Below is a small trained network, with its code and all its weights. Each question gives an input and a class and asks what happens when units are switched off, that is, made to give their printed mean instead of their output.

import numpy as np


def w(rows, s, z=0):
    codes = np.array(rows[::2]) - 128.0
    scale = np.full(codes.shape[1], s)
    scale[-1] = z or s
    return codes * scale


def norm(h):
    return h / np.sqrt((h * h).mean(-1, keepdims=True) + 1e-5)


def f(y):
    return y / 2 * (1 + np.tanh(0.7978845608 * (y + 0.044715 * y**3)))


def log_softmax(a):
    a = a - a.max(-1, keepdims=True)
    return a - np.log(np.exp(a).sum(-1, keepdims=True))


def net(x, mask):
    res = np.array(x, float).reshape(1, 7) / 4 @ E
    u = 0
    for l in range(4):
        y = f(norm(res) @ A[l][:, :-1].T + A[l][:, -1])
        res = res + np.where(mask[u : u + 8], y, B[l][:, -1]) @ B[l][:, :-1]
        u += 8
    return log_softmax(norm(res)[-1] @ U[:, :-1].T + U[:, -1])


A, B = {}, {}
E = w([
[128,128,127,130,133,117,129,128,129,125],'x0',
[135,125,125,126,132,122,133,127,132,129],'x1',
[191,173,81,151,219,153,66,235,204,254],'x2',
[214,167,51,233,92,114,113,94,25,131],'x3',
[148,237,93,75,178,144,251,176,100,88],'x4',
[224,68,197,54,182,63,83,181,24,114],'x5',
[200,227,234,150,72,130,88,142,203,40],'x6',
],0.00063)
A[0] = w([
[224,141,86,133,186,190,91,199,198,240,53],'0.n0',
[132,120,148,147,139,189,128,136,103,130,73],'0.n1',
[148,235,79,59,212,52,226,118,131,75,52],'0.n2',
[106,40,146,183,93,28,20,53,189,179,83],'0.n3',
[189,225,237,194,65,63,106,173,207,66,2],'0.n4',
[219,160,27,231,54,111,90,134,54,87,18],'0.n5',
[53,163,90,187,131,252,154,75,156,133,77],'0.n6',
[217,84,204,69,227,98,77,170,22,106,35],'0.n7',
],0.0021,0.00073)
B[0] = w([
[14,178,144,178,164,40,50,145,77,54,226],'0.n0',
[113,117,125,122,135,117,137,121,149,127,112],'0.n1',
[131,101,179,190,94,225,103,216,71,155,178],'0.n2',
[146,135,161,175,108,249,165,226,57,127,203],'0.n3',
[186,90,23,40,212,229,55,58,109,141,219],'0.n4',
[121,137,233,119,212,105,194,50,149,235,209],'0.n5',
[204,122,110,122,81,67,115,160,161,121,155],'0.n6',
[178,117,57,133,9,71,150,145,231,160,250],'0.n7',
],0.0018,0.0011)
A[1] = w([
[134,8,156,174,111,159,19,75,158,181,1],'1.n0',
[143,117,166,106,136,114,120,158,118,111,105],'1.n1',
[33,80,188,12,157,154,112,192,241,76,39],'1.n2',
[127,83,181,86,34,160,212,30,60,31,23],'1.n3',
[6,211,53,254,117,236,161,37,251,141,74],'1.n4',
[11,34,34,132,160,55,185,148,62,223,68],'1.n5',
[17,41,37,130,162,60,187,144,64,220,59],'1.n6',
[31,76,197,9,157,153,116,194,249,80,49],'1.n7',
],0.0017,0.0012)
B[1] = w([
[128,175,137,123,104,204,212,201,73,105,105],'1.n0',
[125,139,73,167,112,140,138,122,156,123,117],'1.n1',
[206,176,135,219,151,101,154,37,56,205,152],'1.n2',
[86,169,116,175,175,81,50,173,140,107,254],'1.n3',
[248,27,141,20,91,25,112,223,125,168,214],'1.n4',
[235,204,159,81,146,213,58,71,205,70,246],'1.n5',
[226,201,157,89,134,205,62,73,192,76,222],'1.n6',
[207,170,139,228,153,95,154,30,56,215,168],'1.n7',
],0.0015,0.00058)
A[2] = w([
[142,98,139,37,177,110,110,178,155,178,121],'2.n0',
[84,112,29,64,168,230,103,72,159,116,46],'2.n1',
[57,111,148,110,132,85,183,89,133,95,3],'2.n2',
[47,92,133,124,72,104,173,64,68,7,63],'2.n3',
[124,203,91,93,167,152,241,207,98,86,47],'2.n4',
[122,212,91,100,167,161,251,223,95,84,56],'2.n5',
[114,86,175,96,76,94,125,132,117,87,44],'2.n6',
[56,97,134,118,76,111,168,62,64,3,57],'2.n7',
],0.0018,0.0012)
B[2] = w([
[115,147,49,195,64,93,153,80,106,60,185],'2.n0',
[230,183,179,135,156,136,6,135,109,76,84],'2.n1',
[202,154,124,174,129,131,56,144,133,182,2],'2.n2',
[123,205,76,168,209,101,34,228,168,187,190],'2.n3',
[126,17,193,182,62,179,33,116,121,179,76],'2.n4',
[120,5,204,186,46,185,35,121,100,177,92],'2.n5',
[189,123,80,143,155,139,110,161,156,207,80],'2.n6',
[114,204,73,171,212,105,44,211,178,184,190],'2.n7',
],0.0014,0.00057)
A[3] = w([
[125,87,188,82,51,162,210,41,79,81,126],'3.n0',
[27,191,103,153,188,58,78,193,146,112,47],'3.n1',
[225,155,135,129,133,82,137,91,77,163,122],'3.n2',
[187,126,91,48,158,216,80,41,143,47,30],'3.n3',
[158,72,60,79,18,33,183,168,192,148,81],'3.n4',
[124,167,182,173,181,93,218,5,113,212,2],'3.n5',
[86,44,190,202,87,245,134,200,65,119,73],'3.n6',
[70,174,128,154,169,72,87,186,156,147,63],'3.n7',
],0.0025,0.00095)
B[3] = w([
[103,152,53,188,170,82,74,169,104,127,183],'3.n0',
[61,125,58,208,172,62,79,158,48,77,248],'3.n1',
[28,97,138,127,123,152,156,124,183,115,201],'3.n2',
[165,207,98,83,200,192,46,55,189,114,236],'3.n3',
[215,34,163,42,65,60,175,191,130,40,208],'3.n4',
[79,14,197,196,196,75,166,52,207,205,158],'3.n5',
[101,251,174,125,57,211,202,165,81,193,181],'3.n6',
[86,134,70,156,145,106,114,116,68,69,201],'3.n7',
],0.0026,0.0014)
U = w([
[7,194,6,244,226,5,7,226,10,7,209],'0',
[240,241,95,9,229,253,15,10,247,88,129],'1',
[252,1,162,8,3,3,232,241,176,28,165],'2',
[57,249,236,202,9,254,240,242,18,246,79],'3',
[20,10,231,244,245,39,237,4,227,245,6],'4',
],0.0043,0.0012)

Each question gives the input, the list of numbers given to net, and the class t.
The units are the neurons (one row each of A and B). Each row of codes is followed by its name. A weight is (code - 128) times the scale printed after its matrix; where a second scale follows, it is the last column's (A, B and U).
mask holds one flag per neuron, layer by layer. A switched-off neuron (its flag False) gives its mean, the last column of its row in B, instead of its output. The means were averaged over made-up inputs and are rounded, as every weight is.
A unit's drop is (log p(t) with every unit on - log p(t) with that unit switched off) / (log p(t) with every unit on - log p(t) with every unit switched off).
most important unit: the unit with the biggest drop
k most important neurons: the k neurons with the biggest drops, biggest first
k most important neurons of layer l: the k neurons of layer l with the biggest drops, biggest first
input [2,-5,2,-3,6,-5,2], class 3: 2 most important neurons of layer 2	2.n5; 2.n4
input [-7,5,8,-8,-2,7,2], class 0: 2 most important neurons of layer 3	3.n1; 3.n7
input [7,7,-1,1,8,-8,7], class 2: most important neuron	1.n4
input [-4,-7,7,-4,3,-8,-3], class 2: 2 most important neurons of layer 1	1.n4; 1.n3
input [-4,-5,4,-5,-2,-5,-3], class 2: 4 most important neurons	1.n4; 0.n5; 3.n4; 0.n6
input [-6,3,-3,1,5,-6,-1], class 2: 2 most important neurons	1.n4; 0.n3
input [2,-4,5,7,-2,-3,-5], class 4: 3 most important neurons	0.n5; 0.n4; 3.n5
input [-4,-6,-3,7,4,-4,-4], class 4: 4 most important neurons of layer 0	0.n5; 0.n7; 0.n4; 0.n3
input [0,0,6,-7,5,-3,-2], class 4: 2 most important neurons of layer 1	1.n7; 1.n2
input [-3,6,6,-2,-8,-3,-7], class 3: 3 most important neurons	0.n3; 0.n4; 3.n6
input [5,1,8,-4,8,-2,8], class 0: 4 most important neurons	0.n0; 0.n3; 1.n5; 1.n6
input [7,8,6,7,-4,7,-4], class 2: 2 most important neurons	0.n7; 1.n7
input [2,8,5,7,0,-5,-7], class 1: 2 most important neurons	1.n5; 1.n6
input [-1,-8,8,-7,8,2,4], class 0: most important neuron of layer 1	1.n0
input [4,-6,6,0,-7,-5,-6], class 3: 3 most important neurons of layer 0	0.n3; 0.n7; 0.n4
input [2,6,7,-2,-4,-7,4], class 0: 3 most important neurons	0.n0; 0.n7; 3.n1
input [-2,-4,-8,-2,-6,-5,-2], class 0: 2 most important neurons	0.n7; 0.n2
input [-7,-7,-4,1,-6,2,-3], class 3: 3 most important neurons	0.n3; 0.n0; 3.n6
input [5,4,8,-3,6,0,1], class 0: 2 most important neurons of layer 0	0.n0; 0.n3
input [4,-5,0,-1,8,-2,-6], class 3: 2 most important neurons of layer 0	0.n2; 0.n4
input [-5,6,4,-2,3,5,-2], class 2: most important unit	0.n7
